Below is a small trained network, with its code and all its weights. Each question gives an input and a class and asks what happens when units are switched off, that is, made to give their printed mean instead of their output.

import numpy as np


def w(rows, s, z=0):
    codes = np.array(rows[::2]) - 128.0
    scale = np.full(codes.shape[1], s)
    scale[-1] = z or s
    return codes * scale


def norm(h):
    return h / np.sqrt((h * h).mean(-1, keepdims=True) + 1e-5)


def f(y):
    return np.maximum(y, 0)


def log_softmax(a):
    a = a - a.max(-1, keepdims=True)
    return a - np.log(np.exp(a).sum(-1, keepdims=True))


def net(x, mask):
    res = np.array(x, float).reshape(1, 7) / 4 @ E
    u = 0
    for l in range(3):
        y = f(norm(res) @ A[l][:, :-1].T + A[l][:, -1])
        res = res + np.where(mask[u : u + 6], y, B[l][:, -1]) @ B[l][:, :-1]
        u += 6
    return log_softmax(norm(res)[-1] @ U[:, :-1].T + U[:, -1])


A, B = {}, {}
E = w([
[86,118,106,64,189],'x0',
[127,186,166,129,183],'x1',
[236,254,141,92,87],'x2',
[163,89,133,176,97],'x3',
[116,79,168,67,71],'x4',
[101,217,205,131,109],'x5',
[91,176,80,168,72],'x6',
],0.0052)
A[0] = w([
[64,170,93,193,112,5],'L0N1',
[127,185,87,51,254,119],'L0N2',
[188,118,132,106,123,40],'L0N3',
[90,101,37,149,156,18],'L0N4',
[75,60,131,83,150,27],'L0N5',
[153,146,179,94,101,11],'L0N6',
],0.0075,0.0024)
B[0] = w([
[72,140,177,142,95,193],'L0N1',
[119,140,91,192,253,252],'L0N2',
[169,198,147,193,115,165],'L0N3',
[127,144,188,61,62,213],'L0N4',
[115,103,133,33,125,215],'L0N5',
[171,128,136,98,67,169],'L0N6',
],0.0058,0.0033)
A[1] = w([
[228,239,249,77,126,88],'L1N1',
[231,53,50,222,106,162],'L1N2',
[72,129,103,196,46,65],'L1N3',
[197,121,2,182,54,84],'L1N4',
[144,174,2,68,9,121],'L1N5',
[246,185,215,104,44,4],'L1N6',
],0.0053,0.0034)
B[1] = w([
[153,33,166,122,14,254],'L1N1',
[127,182,96,29,254,227],'L1N2',
[27,117,126,234,119,173],'L1N3',
[132,189,98,55,253,194],'L1N4',
[131,194,78,198,229,215],'L1N5',
[240,159,154,145,61,211],'L1N6',
],0.0066,0.0036)
A[2] = w([
[41,139,72,97,211,211],'L2N1',
[149,254,189,161,126,31],'L2N2',
[188,175,125,170,214,178],'L2N3',
[65,138,146,179,142,205],'L2N4',
[205,196,196,95,171,7],'L2N5',
[83,59,74,53,114,35],'L2N6',
],0.0056,0.0021)
B[2] = w([
[203,187,160,111,156,255],'L2N1',
[114,48,129,68,95,180],'L2N2',
[48,160,134,160,156,211],'L2N3',
[130,182,50,187,143,188],'L2N4',
[60,104,254,157,91,178],'L2N5',
[136,112,218,113,113,171],'L2N6',
],0.0078,0.0053)
U = w([
[99,11,144,34,121,37],'0',
[140,196,106,105,242,250],'1',
[64,158,125,202,86,73],'2',
[231,164,188,118,29,117],'3',
],0.012,0.0013)

Each question gives the input, the list of numbers given to net, and the class t.
The units are the neurons (one row each of A and B). Each row of codes is followed by its name. A weight is (code - 128) times the scale printed after its matrix; where a second scale follows, it is the last column's (A, B and U).
mask holds one flag per neuron, layer by layer. A switched-off neuron (its flag False) gives its mean, the last column of its row in B, instead of its output. The means were averaged over made-up inputs and are rounded, as every weight is.
A unit's drop is (log p(t) with every unit on - log p(t) with that unit switched off) / (log p(t) with every unit on - log p(t) with every unit switched off).
unit that matters most: the unit with the biggest drop
top k neurons: the k neurons with the biggest drops, biggest first
k most important neurons of layer l: the k neurons of layer l with the biggest drops, biggest first
drop when u is switched off: that unit's drop, to one decimal
input [-1,5,4,-5,4,-5,-6], class 2: unit that matters most -> L0N2
input [3,-6,1,8,-2,-7,-6], class 1: 3 most important neurons of layer 1 -> (L1N2, L1N1, L1N4)
input [-6,2,3,4,5,0,8], class 2: 3 most important neurons of layer 1 -> (L1N5, L1N3, L1N4)
input [-5,-6,7,0,-4,-6,-5], class 1: 3 most important neurons of layer 1 -> (L1N2, L1N4, L1N5)
input [2,5,8,-5,-2,-2,4], class 2: top 4 neurons -> (L2N5, L1N2, L2N3, L1N1)
input [1,-4,3,-1,3,-7,-6], class 1: top 3 neurons -> (L1N1, L1N2, L0N3)
input [0,0,7,-6,-7,5,8], class 2: top 3 neurons -> (L2N1, L1N2, L1N1)
input [-2,-8,2,8,-3,2,-5], class 1: top 3 neurons -> (L1N2, L1N4, L0N4)
input [-1,-8,4,4,8,-7,0], class 1: drop when L1N5 is switched off -> 0.1
input [1,3,1,3,-7,5,8], class 2: drop when L2N1 is switched off -> 0.1
input [4,4,-4,6,-3,-1,6], class 2: drop when L1N2 is switched off -> 0.2
